Below are the code and all the weights of a small trained network. Each question names an input and a class and asks about switching units off, where a switched-off unit gives its printed mean instead of its output.

import numpy as np


def w(rows, s, z=0):
    codes = np.array(rows[::2]) - 128.0
    scale = np.full(codes.shape[1], s)
    scale[-1] = z or s
    return codes * scale


def f(y):
    return y / 2 * (1 + np.tanh(0.7978845608 * (y + 0.044715 * y**3)))


def log_softmax(a):
    a = a - a.max(-1, keepdims=True)
    return a - np.log(np.exp(a).sum(-1, keepdims=True))


def net(x, mask):
    res = np.array(x, float).reshape(1, 4) / 4 @ E
    y = f(res @ A[0][:, :-1].T + A[0][:, -1])
    res = res + np.where(mask, y, B[0][:, -1]) @ B[0][:, :-1]
    return log_softmax(res[-1] @ U[:, :-1].T + U[:, -1])


A, B = {}, {}
E = w([
[118,152,138,71,231],'x0',
[175,23,27,67,98],'x1',
[158,137,158,141,99],'x2',
[72,2,174,183,167],'x3',
],0.0073)
A[0] = w([
[180,128,71,128,90,4],'N0',
[135,152,85,120,132,167],'N1',
[148,143,193,82,244,153],'N2',
[109,174,155,185,126,132],'N3',
[105,67,192,165,94,211],'N4',
[124,176,188,174,129,34],'N5',
[129,119,48,104,110,52],'N6',
[84,128,70,206,65,149],'N7',
[103,184,130,158,148,68],'N8',
[163,125,185,132,59,149],'N9',
[168,109,85,97,127,97],'N10',
[167,134,165,167,118,237],'N11',
[165,190,115,78,86,185],'N12',
[150,150,207,175,144,63],'N13',
],0.011,0.002)
B[0] = w([
[107,145,130,183,106,180],'N0',
[74,246,185,189,113,158],'N1',
[185,226,183,106,74,254],'N2',
[114,69,96,57,120,222],'N3',
[177,254,37,133,193,248],'N4',
[31,99,42,20,98,225],'N5',
[88,120,189,106,111,181],'N6',
[223,234,151,193,165,209],'N7',
[79,67,120,118,84,187],'N8',
[189,212,60,119,155,187],'N9',
[55,92,227,100,98,175],'N10',
[142,22,152,76,160,187],'N11',
[95,108,154,204,233,243],'N12',
[126,109,134,29,77,217],'N13',
],0.0055,0.0052)
U = w([
[174,149,145,139,177,226],'0',
[137,95,127,120,163,211],'1',
[116,127,134,177,228,77],'2',
[64,32,142,89,2,7],'3',
],0.0089,0.0017)

Each question gives the input, the list of numbers given to net, and the class t.
The units are the neurons (one row each of A and B). Each row of codes is followed by its name. A weight is (code - 128) times the scale printed after its matrix; where a second scale follows, it is the last column's (A, B and U).
mask holds one flag per neuron, in row order. A switched-off neuron (its flag False) gives its mean, the last column of its row in B, instead of its output. The means were averaged over made-up inputs and are rounded, as every weight is.
A unit's drop is (log p(t) with every unit on - log p(t) with that unit switched off) / (log p(t) with every unit on - log p(t) with every unit switched off).
The circuit of an input: a set's keep is (log p(t) with only the set's units on - log p(t) with every unit switched off) / (log p(t) with every unit on - log p(t) with every unit switched off). Starting from the 12 units with the biggest drops (on a tie, the unit counted first), units are removed one at a time, each time the one whose removal leaves the highest keep (on an exact tie, the one counted first), for as long as the keep stays at least 0.8.
circuit, biggest first: the units of the circuit, biggest drop first
k most important neurons: the k neurons with the biggest drops, biggest first
drop when u is switched off: that unit's drop, to one decimal
input [-3,5,2,7], class 2: circuit, biggest first -> [N4; N13]
input [-3,6,5,-7], class 2: most important neuron -> [N12]
input [-6,4,6,-1], class 0: circuit, biggest first -> [N7; N9]
input [-7,7,5,4], class 0: circuit, biggest first -> [N7; N4]
input [-7,-8,6,0], class 3: 4 most important neurons -> [N5; N13; N3; N8]
input [-4,7,1,7], class 2: circuit, biggest first -> [N4; N7]
input [-8,6,6,1], class 0: circuit, biggest first -> [N7; N9]
input [-5,6,0,6], class 2: circuit, biggest first -> [N4; N7]
input [-8,8,-3,6], class 0: circuit, biggest first -> [N7; N4]
input [-7,7,-2,2], class 0: drop when N6 is switched off -> -0.1
input [2,-6,4,-3], class 3: drop when N7 is switched off -> 0.1
input [-7,7,8,6], class 1: drop when N3 is switched off -> -0.1
